In the rows, zero is written as 128.
Each row of numbers belongs to one of the objects below and depends on some of the facts about them. Some rows are named. Which object is each other row?

There are 5 kinds of fact about the objects: Ω, ψ, λ, ζ, μ.
J207 Ω J467; J428 Ω J539; J450 Ω J497; J267 Ω J91; J20 Ω J155; J959 Ω J775; J868 Ω J592
J930 Ω J788; J758 Ω J396; J809 Ω J529; J326 Ω J597; J597 Ω J861; J94 Ω J219; J788 Ω J326
J533 Ω J26; J121 Ω J533; J268 Ω J701; J667 Ω J181; J799 Ω J268; J476 Ω J667; J312 Ω J121
J350 Ω J575; J152 Ω J810; J365 Ω J231; J82 Ω J876; J521 Ω J68; J787 Ω J736; J615 Ω J859
J238 Ω J123; J160 Ω J53; J592 Ω J972; J404 Ω J81; J115 Ω J856; J550 Ω J112; J884 Ω J744
J537 Ω J289; J117 Ω J543; J801 Ω J117; J112 Ω J38; J736 Ω J668; J35 Ω J799; J777 Ω J157
J842 Ω J352; J81 Ω J207; J181 Ω J2; J575 Ω J9; J861 Ω J884; J80 Ω J777; J539 Ω J842
J249 Ω J142; J553 Ω J987; J493 Ω J925; J529 Ω J267; J5 Ω J372; J216 Ω J428; J2 Ω J216
J876 Ω J404; J383 Ω J215; J497 Ω J370; J289 Ω J478; J159 Ω J406; J775 Ω J82; J155 ψ zoflan
J681 ψ zoflan; J207 ψ pluroskul; J428 ψ zoflan; J39 ψ zoflan; J450 ψ pluroskul; J762 ψ zoflan; J267 ψ risi
J20 ψ zoflan; J104 ψ zoflan; J406 ψ risi; J959 ψ zoflan; J374 ψ risi; J28 ψ zoflan; J868 ψ pluroskul
J930 ψ risi; J809 ψ pluroskul; J326 ψ pluroskul; J987 ψ risi; J94 ψ pluroskul; J788 ψ zoflan; J140 ψ pluroskul
J121 ψ zoflan; J268 ψ pluroskul; J134 ψ zoflan; J53 ψ zoflan; J759 ψ risi; J943 ψ risi; J45 ψ zoflan
J963 ψ zoflan; J667 ψ risi; J499 ψ risi; J726 ψ zoflan; J476 ψ zoflan; J78 ψ zoflan; J312 ψ risi
J742 ψ pluroskul; J825 ψ risi; J350 ψ pluroskul; J208 ψ pluroskul; J152 ψ risi; J828 ψ pluroskul; J409 ψ zoflan
J26 ψ pluroskul; J365 ψ zoflan; J82 ψ zoflan; J723 ψ risi; J521 ψ zoflan; J925 ψ risi; J538 ψ pluroskul
J470 ψ zoflan; J787 ψ pluroskul; J287 ψ risi; J615 ψ zoflan; J191 ψ pluroskul; J352 ψ zoflan; J68 ψ zoflan
J372 ψ risi; J238 ψ risi; J859 ψ zoflan; J270 ψ pluroskul; J397 ψ zoflan; J160 ψ risi; J478 ψ zoflan
J467 ψ zoflan; J512 ψ risi; J672 ψ risi; J972 ψ risi; J237 ψ zoflan; J922 ψ zoflan; J341 ψ risi
J157 ψ risi; J592 ψ pluroskul; J404 ψ zoflan; J810 ψ risi; J115 ψ pluroskul; J91 ψ zoflan; J884 ψ zoflan
J785 ψ pluroskul; J215 ψ risi; J537 ψ pluroskul; J162 ψ pluroskul; J801 ψ risi; J112 ψ risi; J35 ψ zoflan
J668 ψ risi; J777 ψ risi; J842 ψ pluroskul; J663 ψ risi; J219 ψ risi; J81 ψ pluroskul; J936 ψ risi
J420 ψ pluroskul; J181 ψ zoflan; J852 ψ zoflan; J773 ψ risi; J575 ψ zoflan; J305 ψ pluroskul; J370 ψ risi
J826 ψ pluroskul; J80 ψ zoflan; J539 ψ zoflan; J351 ψ zoflan; J396 ψ pluroskul; J249 ψ risi; J856 ψ pluroskul
J753 ψ zoflan; J553 ψ risi; J493 ψ zoflan; J529 ψ zoflan; J5 ψ risi; J688 ψ zoflan; J216 ψ zoflan
J2 ψ pluroskul; J744 ψ pluroskul; J876 ψ risi; J669 ψ zoflan; J289 ψ zoflan; J447 ψ zoflan; J691 ψ pluroskul
J775 ψ risi; J155 λ 987; J681 λ 987; J207 λ 987; J428 λ 987; J39 λ 960; J450 λ 987
J762 λ 960; J267 λ 960; J20 λ 960; J104 λ 960; J406 λ 960; J959 λ 228; J374 λ 960
J28 λ 228; J868 λ 987; J930 λ 960; J809 λ 144; J326 λ 228; J987 λ 960; J94 λ 960
J788 λ 960; J140 λ 960; J121 λ 960; J268 λ 960; J134 λ 960; J53 λ 960; J759 λ 960
J943 λ 228; J45 λ 144; J963 λ 144; J667 λ 144; J499 λ 960; J726 λ 960; J476 λ 228
J78 λ 987; J312 λ 960; J742 λ 144; J825 λ 987; J350 λ 987; J208 λ 144; J152 λ 144
J828 λ 960; J409 λ 960; J26 λ 144; J365 λ 228; J82 λ 987; J723 λ 987; J521 λ 987
J925 λ 228; J538 λ 144; J470 λ 987; J787 λ 987; J287 λ 144; J615 λ 987; J191 λ 144
J352 λ 144; J68 λ 987; J372 λ 228; J238 λ 987; J859 λ 960; J270 λ 987; J397 λ 960
J160 λ 144; J478 λ 960; J467 λ 960; J512 λ 987; J672 λ 960; J972 λ 960; J237 λ 987
J922 λ 960; J341 λ 987; J157 λ 960; J592 λ 144; J404 λ 228; J810 λ 987; J115 λ 960
J91 λ 144; J884 λ 960; J785 λ 987; J215 λ 987; J537 λ 987; J162 λ 987; J801 λ 144
J112 λ 228; J35 λ 960; J668 λ 960; J777 λ 960; J842 λ 960; J663 λ 144; J219 λ 228
J81 λ 987; J936 λ 987; J420 λ 960; J181 λ 960; J852 λ 960; J773 λ 228; J575 λ 144
J305 λ 960; J370 λ 144; J826 λ 960; J80 λ 144; J539 λ 987; J351 λ 960; J396 λ 960
J249 λ 987; J856 λ 228; J753 λ 144; J553 λ 228; J493 λ 960; J529 λ 987; J5 λ 960
J688 λ 960; J216 λ 228; J2 λ 987; J744 λ 960; J876 λ 228; J669 λ 960; J289 λ 144
J447 λ 228; J691 λ 960; J775 λ 960; J681 ζ J351; J207 ζ J287; J374 ζ J987; J809 ζ J287
J326 ζ J723; J94 ζ J852; J788 ζ J270; J53 ζ J512; J943 ζ J26; J667 ζ J592; J825 ζ J759
J152 ζ J104; J26 ζ J450; J82 ζ J352; J723 ζ J512; J521 ζ J5; J538 ζ J270; J615 ζ J181
J191 ζ J672; J68 ζ J744; J397 ζ J467; J160 ζ J681; J478 ζ J943; J467 ζ J370; J512 ζ J341
J341 ζ J723; J157 ζ J267; J35 ζ J249; J777 ζ J406; J219 ζ J759; J219 ζ J825; J936 ζ J668
J420 ζ J868; J396 ζ J669; J396 ζ J112; J753 ζ J406; J753 ζ J777; J493 ζ J155; J493 ζ J922
J5 ζ J521; J216 ζ J723; J2 ζ J575; J744 ζ J987; J876 ζ J350; J691 ζ J742; J155 μ J785
J681 μ J972; J267 μ J936; J374 μ J987; J930 μ J289; J809 μ J207; J326 μ J925; J94 μ J268
J140 μ J691; J121 μ J191; J268 μ J592; J134 μ J499; J53 μ J512; J963 μ J828; J667 μ J852
J499 μ J91; J726 μ J81; J312 μ J350; J825 μ J759; J350 μ J668; J152 μ J104; J409 μ J963
J925 μ J53; J287 μ J672; J191 μ J305; J68 μ J374; J859 μ J162; J160 μ J45; J512 μ J341
J672 μ J121; J972 μ J351; J237 μ J404; J922 μ J155; J341 μ J216; J157 μ J876; J592 μ J667
J404 μ J615; J115 μ J160; J91 μ J476; J884 μ J409; J785 μ J20; J162 μ J249; J801 μ J219
J35 μ J859; J668 μ J157; J663 μ J115; J219 μ J825; J81 μ J237; J936 μ J312; J181 μ J726
J852 μ J80; J305 μ J809; J80 μ J28; J351 μ J663; J493 μ J922; J216 μ J723; J744 μ J68
J289 μ J742; J691 μ J930

Some objects and their rows:
[134 123 134 125 125 100 102 129 141 125 140 132 119 124 139 110 114 103
 163 184 107 112 136 141 158 154 134 125] -> J744
[128 131 135 142 126 150 101 128 173 130 128 121 113  68 141 140 126 109
 131 158  80 129 149 163 169 147 142 107] -> J987
[154 128 122 141 114 149 120 131 138  84 125 135 199 105  93 122 127 133
  75 137  62 140 117 116 136 129 127 122] -> J943
[146 126 135 120 143  86 110 124 133 107 120 128 172 104  95  70 142 112
  66 160  53 120 128  97 103 120 123 140] -> J478
[138 127 141 116 142  97 111 134 125 135 127 129 123 104 137  95 130 110
  88 159  94 121 133 122 107 132 127 132] -> J409
[ 94 130 137 132 127 109 120 116 117 160 132 103  84 132 138 123 146 113
 135  90 151  89 132 139 101 114 126 134] -> J963
[138 125 125 143 119 160  95 116 156 104 123 131 163  85 108 106 127 119
  97 163  62 129 141 130 152 140 134 116] -> J157
[136 116 109 121 111 147 121 111 101 171 129 166 182 182 128 124 118 145
 126 147  98 172  98 135 140 149 126 131] -> J326
[142 126 123 127 130 112 130 128 147 112 129 136 150 140 119 126 121 122
 131 163  82 136 132 124 148 137 132 123] -> J856
[140 124 141 131 124 137 115 124 125 119 125 133 132 122 142 122 124 109
  79 144  73 111 128 126 119 136 131 110] -> J115
[129 136 124 141 114 188 153 128 138 118 126 137 140 133 138 174 120 149
 128  76 183 132 122 127 155 121 132 113] -> J249
[140 133 143 117 152  73  91 127 131 147 126 126 144  77 126  91 140 103
 116 149  71 124 139 120 137 131 127 133] -> J467
[130 132 109 136 111 157 148 130 151 112 132 137 163 137 109 154 119 149
 179 111 177 140 120 126 176 126 131 130] -> J810
[125 131 121 125 153 118 136 134 108 127 126 121 104 118 120 143 133 154
 166 125 146 161 141 123 117 120 123 135] -> J736
[136 126 143 115 145  92 115 132 128 137 121 128 121 100 133  98 135 111
  96 154  83 126 132 126 109 129 127 131] -> J762
[126 133 121 126 155 116 128 134 106 133 127 120 107 110 118 140 136 150
 167 120 148 155 142 122 122 121 123 135] -> J861
[143 121 133 127 116 116 112 129 129 121 136 135 142 139 132 113 119 109
 105 165  80 116 120 133 127 145 130 126] -> J140
[117 120 106 113 107 155 205 139 145  72 123 150 125 226 113 137 109 143
 166 133 205 135 126 109 112 119 132 127] -> J2
[ 91 132 137 135 133 117 118 112 123 161 127 101  85 126 143 125 149 110
 124  77 141  93 138 135 101 111 127 129] -> J45
[135 129 112 135 107 176 145 129 127 100 134 145 162 156 112 143 112 156
 171 108 209 125 116 114 161 129 127 132] -> J936

Rows to name:
No name comes twice in this set of rows, the named rows included.
[123 125 132  95 124  96 158 156 141  99 125 140  96 160 130  90 118 101
  94 170 123 141 147 143  66 131 134 131] => J181
[143 126 125 136 118 152 122 132 142 107 125 135 158 101 118 134 120 133
 127 147 101 142 127 135 151 139 132 118] => J773
[ 79 121 109 133  82 189 156 129 138  77 124 124 100 174 102 124 125 112
 157  99 173 107 153 151  90 123 139 116] => J667
[ 93 119 120 137 115  80 159 129 171 159 142  80  54 165 133 137 140 124
 118 156 129 113 116 177  93 117 127 152] => J352
[138 130 128 141 115 126 106 137 168 124 132 121 150  82 123 133 129 111
 108 154  50 134 133 165 156 143 137 119] => J406
[139 122 134 130 122 115 116 128 139 116 127 132 142 128 130 118 127 107
 105 159  65 118 125 133 131 138 132 119] => J826
[143 125 137 142 114 167 100 128 124 118 125 132 151  87 135 128 122 120
  91 132  88 119 125 140 136 142 131 111] => J930
[138 124 141 116 144  99 112 130 124 125 119 129 133 100 128  87 133 113
 101 161  98 120 133 116 108 128 126 132] => J397
[115 131  98 133 104 202 153 111 135 188 122 160 178 160 133 178 126 170
 131  71 150 191 101 155 163 131 132 122] => J723
[142 128 141 113 147 107 131 138 111 131 121 134 120 118 140 115 128 127
 105 139 127 133 126 114 107 125 125 128] => J365
[127 122 115 116 130 111 198 140 155 120 131 123  94 190 132 143 121 160
 124 156 199 141 106 126 108 114 123 151] => J539
[138 126 135 132 124 127 111 123 139 119 127 134 138 127 135 118 125 108
  85 153  62 113 130 130 128 137 132 114] => J305
[130 131 133 111 137 120 161 137 110 133 124 136 120 157 142 137 124 144
 148  92 215 129 116 104 119 112 122 137] => J521
[132 131 126 126 118 137 164 135 122 124 131 139 129 172 148 171 116 139
 151  85 183 123 108 120 144 122 128 122] => J868
[107 127 119 149 103 111 119 110 136 125 139 103 144 157 102 127 145 108
 117  89  79  89 118 131 122 116 127 132] => J26

Now the same objects, written a new way:
Some objects and their rows:
[164  40 114 151 155 152 138 143 189  94 139 170 193 145 189] -> J533
[163  42 112 146 161 150 136 143 191  97 140 173 203 146 188] -> J806
[136 169  93 138 137 112 146 140 106 138 145 115  92 147 131] -> J267
[165  90 132 151 134 146 152 134 156 104 122 159 161 161 163] -> J208
[107 121 115 139 136 150 137 113 129 114 125 128 124 120 129] -> J856
[163  38 114 147 158 152 139 147 191  98 141 168 199 145 189] -> J117
[119 191 114  90 121  98 106 152 103 162 128  83  60 106  97] -> J238
[225 115 133 119 121 127 157 148 178 106  91 161 132 172 128] -> J160
[182 107 149 152 113 166 147 127 148  98 118 171 181 144 124] -> J45
[132 175 101 132 141 120 144 136 112 142 134 120  95 153 127] -> J672
[114 121 118 112 124 113 121 119 134 134 116 122 122 116 119] -> J420
[ 84 185  93 111 146 121 118 110  98 140 113  84  59 112  90] -> J810
[114 206 128 117 179 137  93 178  50 151  72  37 122 117  76] -> J723
[198  81 142 118 116 128 138 144 184  99 108 166 161 140 134] -> J809
[ 99 115 131 134 108 127 136  83 115 127 116 134 129 115  97] -> J478
[156 160 118 105 128 104 130 151 124 149 123 119  93 141 116] -> J5
[ 80 161 119  91 126 126  97 122 109 159 136  91  88  83 108] -> J785
[185 119 127 146 137 153 165 131 165 113 104 151 125 189 149] -> J663
[129 152 105 138 149 140 157 111 130 117 105 122  90 150 126] -> J372
[ 91 110  97 161  91 170 148 119 100 145 123 127 122 107  99] -> J467

Rows to name:
No name comes twice in this set of rows, the named rows included.
[101 187 137 111 176 122  97 174  62 159  57  34 113 117  78] => J341
[ 89 127 125 149 114 129 136 101 100 133 134 129 128 122 116] => J859
[123 126 151 139 102 133 129 122 119 123 134 138 133 123 122] => J447
[127 153 238 110 188  99  80  97  94  78  71  95 202 148 110] => J216
[206 120 121 146 134 104 168 160 153 108 121 156 127 183 152] => J801
[ 81 105 165 154 149 124 125 136  70 131  59  78 167 137  95] => J53
[195 104 168 139 101 148 143 144 148 108 124 175 174 144 137] => J80
[ 93 186 139 116 175 126 101 179  60 165  68  31 105 132  91] => J512
[114 109 138 125  87 113 128 119 122 140 120 134 122 107  94] => J788
[ 96 172 100 101 124  84 124 121 107 150 112  80  54 109  92] => J936
[ 92 110  84 141 128 121 142 107 121 120 127 130 109 112 111] => J744

